Below is a small trained network, with its code and all its weights. Each question gives an input and a class and asks what happens when units are switched off, that is, made to give their printed mean instead of their output.

import numpy as np


def w(rows, s, z=0):
    codes = np.array(rows[::2]) - 128.0
    scale = np.full(codes.shape[1], s)
    scale[-1] = z or s
    return codes * scale


def norm(h):
    return h / np.sqrt((h * h).mean(-1, keepdims=True) + 1e-5)


def f(y):
    return y / 2 * (1 + np.tanh(0.7978845608 * (y + 0.044715 * y**3)))


def log_softmax(a):
    a = a - a.max(-1, keepdims=True)
    return a - np.log(np.exp(a).sum(-1, keepdims=True))


def net(x, mask):
    res = np.array(x, float).reshape(1, 6) / 4 @ E
    u = 0
    for l in range(2):
        y = f(norm(res) @ A[l][:, :-1].T + A[l][:, -1])
        res = res + np.where(mask[u : u + 16], y, B[l][:, -1]) @ B[l][:, :-1]
        u += 16
    return log_softmax(norm(res)[-1] @ U[:, :-1].T + U[:, -1])


A, B = {}, {}
E = w([
[140,126,132,133,132],'x0',
[136,171,141,169,30],'x1',
[136,125,127,128,127],'x2',
[99,71,230,8,46],'x3',
[75,22,72,171,78],'x4',
[202,110,50,78,87],'x5',
],0.0015)
A[0] = w([
[156,122,131,109,149,67],'0.n1',
[202,120,62,73,98,79],'0.n2',
[127,54,111,66,254,91],'0.n3',
[155,137,134,117,130,69],'0.n4',
[221,116,41,55,88,61],'0.n5',
[172,148,145,110,141,32],'0.n6',
[220,116,42,56,89,57],'0.n7',
[132,151,81,158,153,67],'0.n8',
[130,127,128,128,128,127],'0.n9',
[153,148,105,139,147,2],'0.n10',
[96,154,57,181,158,136],'0.n11',
[163,164,135,175,35,115],'0.n12',
[129,56,112,69,249,92],'0.n13',
[119,96,121,101,185,130],'0.n14',
[226,201,185,80,163,54],'0.n15',
[92,80,198,66,78,196],'0.n16',
],0.0042,0.0024)
B[0] = w([
[103,99,111,129,91,103],'0.n1',
[79,132,187,169,157,141],'0.n2',
[129,205,136,172,9,167],'0.n3',
[108,105,109,125,113,102],'0.n4',
[59,135,215,190,176,156],'0.n5',
[70,73,84,114,99,93],'0.n6',
[60,132,211,187,173,153],'0.n7',
[185,88,146,98,126,120],'0.n8',
[128,128,127,128,127,127],'0.n9',
[144,59,125,102,104,85],'0.n10',
[217,124,163,92,149,177],'0.n11',
[108,216,106,119,64,154],'0.n12',
[129,205,135,172,9,164],'0.n13',
[140,164,141,156,78,142],'0.n14',
[10,128,3,58,153,148],'0.n15',
[213,154,98,163,182,252],'0.n16',
],0.0033,0.0023)
A[1] = w([
[99,140,92,149,144,112],'1.n1',
[107,98,189,42,89,105],'1.n2',
[81,4,56,208,67,101],'1.n3',
[124,73,206,10,77,93],'1.n4',
[129,127,129,127,128,128],'1.n5',
[102,99,129,111,100,3],'1.n6',
[134,119,180,135,154,127],'1.n7',
[100,103,182,52,89,101],'1.n8',
[157,154,136,79,145,168],'1.n9',
[91,137,63,173,165,91],'1.n10',
[116,83,201,22,80,98],'1.n11',
[117,119,157,86,119,125],'1.n12',
[141,28,105,192,77,137],'1.n13',
[135,114,129,132,123,124],'1.n14',
[233,129,166,62,125,185],'1.n15',
[180,101,165,122,117,150],'1.n16',
],0.0032,0.0039)
B[1] = w([
[160,120,146,117,124,113],'1.n1',
[180,160,88,188,164,107],'1.n2',
[105,253,110,42,202,138],'1.n3',
[209,163,82,203,187,114],'1.n4',
[127,129,127,128,128,128],'1.n5',
[208,253,148,99,147,35],'1.n6',
[109,126,128,155,152,142],'1.n7',
[165,160,100,174,153,100],'1.n8',
[104,73,103,147,115,198],'1.n9',
[207,134,167,116,134,106],'1.n10',
[200,165,84,202,184,111],'1.n11',
[135,138,103,157,137,115],'1.n12',
[83,210,110,62,176,174],'1.n13',
[123,142,125,123,135,122],'1.n14',
[82,85,67,159,122,255],'1.n15',
[88,128,96,132,142,175],'1.n16',
],0.0034,0.0017)
U = w([
[237,107,63,199,195,155],'0',
[86,102,126,132,113,227],'1',
[90,193,90,32,175,128],'2',
[101,124,228,171,171,113],'3',
[142,181,130,142,29,106],'4',
[104,81,124,114,108,153],'5',
[203,75,175,44,117,29],'6',
[255,99,200,14,127,1],'7',
],0.0089,0.006)

Each question gives the input, the list of numbers given to net, and the class t.
The units are the neurons (one row each of A and B). Each row of codes is followed by its name. A weight is (code - 128) times the scale printed after its matrix; where a second scale follows, it is the last column's (A, B and U).
mask holds one flag per neuron, layer by layer. A switched-off neuron (its flag False) gives its mean, the last column of its row in B, instead of its output. The means were averaged over made-up inputs and are rounded, as every weight is.
A unit's drop is (log p(t) with every unit on - log p(t) with that unit switched off) / (log p(t) with every unit on - log p(t) with every unit switched off).
The circuit of an input: a set's keep is (log p(t) with only the set's units on - log p(t) with every unit switched off) / (log p(t) with every unit on - log p(t) with every unit switched off). Starting from the 12 units with the biggest drops (on a tie, the unit counted first), units are removed one at a time, each time the one whose removal leaves the highest keep (on an exact tie, the one counted first), for as long as the keep stays at least 0.8.
units of the circuit, in order: the units of the circuit, biggest drop first
top k neurons: the k neurons with the biggest drops, biggest first
k most important neurons of layer l: the k neurons of layer l with the biggest drops, biggest first
drop of u: that unit's drop, to one decimal
input [-6,5,6,6,2,2], class 0: units of the circuit, in order -> [0.n3 1.n4 1.n11]
input [-2,-8,7,-2,-4,1], class 4: units of the circuit, in order -> [0.n3 0.n13]
input [4,4,5,-1,-8,-7], class 2: units of the circuit, in order -> [0.n15 0.n5]
input [-5,1,7,-5,7,-3], class 2: top neuron -> [0.n16]
input [-6,-3,6,2,-5,7], class 3: units of the circuit, in order -> [0.n5 0.n7]
input [-4,-2,-4,-4,8,5], class 2: units of the circuit, in order -> [1.n3 0.n16 1.n13]
input [3,1,6,3,-4,-2], class 5: top 3 neurons -> [1.n3 1.n13 1.n9]
input [3,-4,5,6,6,-4], class 0: units of the circuit, in order -> [1.n4 1.n11]
input [2,5,8,4,2,8], class 3: units of the circuit, in order -> [0.n5 0.n7 0.n2]
input [7,-8,-3,-5,8,2], class 2: 2 most important neurons of layer 0 -> [0.n16 0.n12]
input [-5,-6,-5,-4,3,1], class 4: top 2 neurons -> [0.n3 0.n13]
input [3,-4,1,6,-6,-4], class 0: 4 most important neurons of layer 1 -> [1.n4 1.n11 1.n13 1.n2]
input [5,-1,2,2,8,-8], class 2: 3 most important neurons of layer 0 -> [0.n5 0.n7 0.n2]
input [0,2,-3,4,-8,2], class 2: units of the circuit, in order -> [0.n15]
input [-6,7,0,6,7,4], class 2: top 2 neurons -> [1.n3 1.n13]
input [-7,4,-4,8,-7,6], class 0: top 2 neurons -> [1.n4 1.n11]
input [-1,2,-3,-3,5,8], class 3: 4 most important neurons of layer 0 -> [0.n5 0.n7 0.n2 0.n15]
input [6,-5,-8,-5,-1,7], class 5: top 2 neurons -> [0.n16 1.n3]
input [-1,1,4,-2,0,0], class 5: top 2 neurons -> [0.n16 1.n15]
input [5,-7,-7,5,1,8], class 3: top 3 neurons -> [0.n5 0.n7 0.n2]
input [4,-1,-2,6,-6,-2], class 0: most important neuron of layer 0 -> [0.n12]
input [-2,-5,4,3,4,3], class 4: 2 most important neurons of layer 0 -> [0.n3 0.n13]
input [-4,3,-3,-6,8,6], class 2: top 3 neurons -> [1.n3 0.n16 1.n13]
input [-1,8,4,8,7,-3], class 0: 4 most important neurons of layer 1 -> [1.n4 1.n11 1.n2 1.n8]
input [-1,-3,3,5,1,-1], class 0: drop of 0.n13 -> -0.1
input [6,6,0,1,8,-6], class 2: drop of 0.n5 -> 0.1
